Here is a tiny trained network, its code and every weight. The questions are about switching its units off for an input and a class, where a switched-off unit gives its printed mean instead of its output.

import numpy as np


def w(rows, s, z=0):
    codes = np.array(rows[::2]) - 128.0
    scale = np.full(codes.shape[1], s)
    scale[-1] = z or s
    return codes * scale


def f(y):
    return np.maximum(y, 0)


def log_softmax(a):
    a = a - a.max(-1, keepdims=True)
    return a - np.log(np.exp(a).sum(-1, keepdims=True))


def net(x, mask):
    res = np.array(x, float).reshape(1, 7) / 4 @ E
    y = f(res @ A[0][:, :-1].T + A[0][:, -1])
    res = res + np.where(mask, y, B[0][:, -1]) @ B[0][:, :-1]
    return log_softmax(res[-1] @ U[:, :-1].T + U[:, -1])


A, B = {}, {}
E = w([
[210,135,182,94,95],'x0',
[130,205,87,122,108],'x1',
[203,91,48,163,22],'x2',
[173,200,37,55,119],'x3',
[110,172,92,49,100],'x4',
[2,138,94,110,116],'x5',
[200,108,102,171,199],'x6',
],0.0072)
A[0] = w([
[133,160,216,72,75,228],'neuron 1',
[51,120,99,92,124,88],'neuron 2',
[86,168,98,105,135,54],'neuron 3',
[63,167,81,123,183,117],'neuron 4',
[204,154,12,119,178,190],'neuron 5',
[132,83,143,59,34,254],'neuron 6',
[163,180,82,174,137,92],'neuron 7',
[98,123,166,52,27,238],'neuron 8',
[104,155,114,2,136,175],'neuron 9',
[164,72,174,131,133,136],'neuron 10',
[183,122,193,110,166,177],'neuron 11',
],0.0096,0.0046)
B[0] = w([
[123,119,36,188,214,220],'neuron 1',
[45,129,156,139,136,192],'neuron 2',
[89,171,140,80,143,169],'neuron 3',
[88,136,254,96,111,201],'neuron 4',
[213,167,169,81,5,253],'neuron 5',
[112,172,69,236,161,240],'neuron 6',
[173,74,162,89,64,173],'neuron 7',
[67,141,49,193,154,247],'neuron 8',
[58,231,54,21,142,226],'neuron 9',
[179,169,116,194,186,200],'neuron 10',
[168,138,111,152,193,221],'neuron 11',
],0.0077,0.0074)
U = w([
[175,107,139,140,117,182],'0',
[143,142,190,112,241,57],'1',
[175,161,135,75,4,79],'2',
[161,105,119,149,181,211],'3',
[138,181,63,92,141,81],'4',
[27,146,151,63,138,1],'5',
[88,120,101,180,107,97],'6',
[92,110,141,145,173,110],'7',
],0.012,0.0021)

Each question gives the input, the list of numbers given to net, and the class t.
The units are the neurons (one row each of A and B). Each row of codes is followed by its name. A weight is (code - 128) times the scale printed after its matrix; where a second scale follows, it is the last column's (A, B and U).
mask holds one flag per neuron, in row order. A switched-off neuron (its flag False) gives its mean, the last column of its row in B, instead of its output. The means were averaged over made-up inputs and are rounded, as every weight is.
A unit's drop is (log p(t) with every unit on - log p(t) with that unit switched off) / (log p(t) with every unit on - log p(t) with every unit switched off).
The circuit of an input: a set's keep is (log p(t) with only the set's units on - log p(t) with every unit switched off) / (log p(t) with every unit on - log p(t) with every unit switched off). Starting from all 11 units, units are removed one at a time, each time the one whose removal leaves the highest keep (on an exact tie, the one counted first), for as long as the keep stays at least 0.8.
circuit, biggest first: the units of the circuit, biggest drop first
top k neurons: the k neurons with the biggest drops, biggest first
drop of u: that unit's drop, to one decimal
input [-6,-5,6,6,8,7,-2], class 5: circuit, biggest first -> (neuron 2; neuron 4)
input [6,-6,-8,3,4,-5,-2], class 4: circuit, biggest first -> (neuron 9)
input [-3,-8,-5,-7,8,-7,-3], class 3: circuit, biggest first -> (neuron 4; neuron 1; neuron 9)
input [6,3,2,0,-6,0,-7], class 6: circuit, biggest first -> (neuron 8; neuron 6)
input [3,-7,-3,0,8,-5,-7], class 4: circuit, biggest first -> (neuron 9; neuron 1)
input [-7,-1,8,-2,-5,1,1], class 0: circuit, biggest first -> (neuron 8; neuron 9; neuron 1)
input [1,-8,0,5,8,6,8], class 5: top 2 neurons -> (neuron 9; neuron 4)
input [-3,-4,6,7,-2,3,-2], class 2: top 2 neurons -> (neuron 5; neuron 1)
input [5,-4,-4,-5,8,-2,0], class 3: top 2 neurons -> (neuron 1; neuron 4)
input [-2,2,1,-5,6,-8,-3], class 3: drop of neuron 1 -> 0.1
input [-4,8,-3,2,-2,2,1], class 5: drop of neuron 11 -> 0.0
input [-4,8,8,-1,2,6,2], class 2: drop of neuron 5 -> 0.2
